Below is a small trained network, with its code and all its weights. Each question gives an input and a class and asks what happens when units are switched off, that is, made to give their printed mean instead of their output.

import numpy as np


def w(rows, s, z=0):
    codes = np.array(rows[::2]) - 128.0
    scale = np.full(codes.shape[1], s)
    scale[-1] = z or s
    return codes * scale


def norm(h):
    return h / np.sqrt((h * h).mean(-1, keepdims=True) + 1e-5)


def f(y):
    return np.maximum(y, 0)


def log_softmax(a):
    a = a - a.max(-1, keepdims=True)
    return a - np.log(np.exp(a).sum(-1, keepdims=True))


def net(x, mask):
    res = np.array(x, float).reshape(1, 2) / 4 @ E
    u = 0
    for l in range(3):
        y = f(norm(res) @ A[l][:, :-1].T + A[l][:, -1])
        res = res + np.where(mask[u : u + 4], y, B[l][:, -1]) @ B[l][:, :-1]
        u += 4
    return log_softmax(norm(res)[-1] @ U[:, :-1].T + U[:, -1])


A, B = {}, {}
E = w([
[33,2,132,184,160],'x0',
[137,116,152,226,124],'x1',
],0.0047)
A[0] = w([
[11,31,71,86,101,56],'L0N0',
[106,184,129,62,87,175],'L0N1',
[175,147,157,255,186,2],'L0N2',
[180,196,104,110,71,34],'L0N3',
],0.006,0.0032)
B[0] = w([
[186,49,76,48,12,254],'L0N0',
[78,136,108,4,162,224],'L0N1',
[140,253,208,245,180,196],'L0N2',
[77,206,90,72,141,208],'L0N3',
],0.0059,0.0043)
A[1] = w([
[77,199,194,196,41,119],'L1N0',
[197,98,32,59,226,2],'L1N1',
[152,101,178,194,254,189],'L1N2',
[104,8,48,94,52,93],'L1N3',
],0.0089,0.0048)
B[1] = w([
[98,2,124,171,199,187],'L1N0',
[226,206,110,84,171,159],'L1N1',
[173,230,159,40,98,190],'L1N2',
[19,29,64,226,21,254],'L1N3',
],0.0077)
A[2] = w([
[72,2,89,134,53,78],'L2N0',
[58,10,38,177,25,137],'L2N1',
[97,137,217,237,237,65],'L2N2',
[137,61,75,55,61,2],'L2N3',
],0.0085,0.0063)
B[2] = w([
[46,200,75,72,66,212],'L2N0',
[34,84,44,220,58,250],'L2N1',
[211,34,254,207,184,182],'L2N2',
[203,32,222,181,104,147],'L2N3',
],0.0088,0.012)
U = w([
[199,235,54,12,220,68],'0',
[221,84,214,202,229,186],'1',
[37,64,41,193,84,1],'2',
],0.011,0.00086)

Each question gives the input, the list of numbers given to net, and the class t.
The units are the neurons (one row each of A and B). Each row of codes is followed by its name. A weight is (code - 128) times the scale printed after its matrix; where a second scale follows, it is the last column's (A, B and U).
mask holds one flag per neuron, layer by layer. A switched-off neuron (its flag False) gives its mean, the last column of its row in B, instead of its output. The means were averaged over made-up inputs and are rounded, as every weight is.
A unit's drop is (log p(t) with every unit on - log p(t) with that unit switched off) / (log p(t) with every unit on - log p(t) with every unit switched off).
The circuit of an input: a set's keep is (log p(t) with only the set's units on - log p(t) with every unit switched off) / (log p(t) with every unit on - log p(t) with every unit switched off). Starting from all 12 units, units are removed one at a time, each time the one whose removal leaves the highest keep (on an exact tie, the one counted first), for as long as the keep stays at least 0.8.
circuit, biggest first: the units of the circuit, biggest drop first
unit that matters most: the unit with the biggest drop
top k neurons: the k neurons with the biggest drops, biggest first
top k neurons in layer l: the k neurons of layer l with the biggest drops, biggest first
drop when u is switched off: that unit's drop, to one decimal
input [-2,-3], class 0: circuit, biggest first : (L1N3; L2N1)
input [-4,-2], class 0: unit that matters most : L1N3
input [-5,3], class 0: top 3 neurons : (L1N3; L2N1; L2N2)
input [4,5], class 1: top 2 neurons in layer 1 : (L1N3; L1N2)
input [5,8], class 1: top 2 neurons : (L1N3; L0N2)
input [-7,6], class 1: top 3 neurons : (L1N3; L0N0; L1N0)
input [-4,3], class 0: top 2 neurons in layer 0 : (L0N3; L0N1)
input [4,7], class 1: drop when L1N3 is switched off : 0.7
input [-3,-4], class 0: drop when L2N1 is switched off : 0.1
input [-4,4], class 1: drop when L1N3 is switched off : 1.0
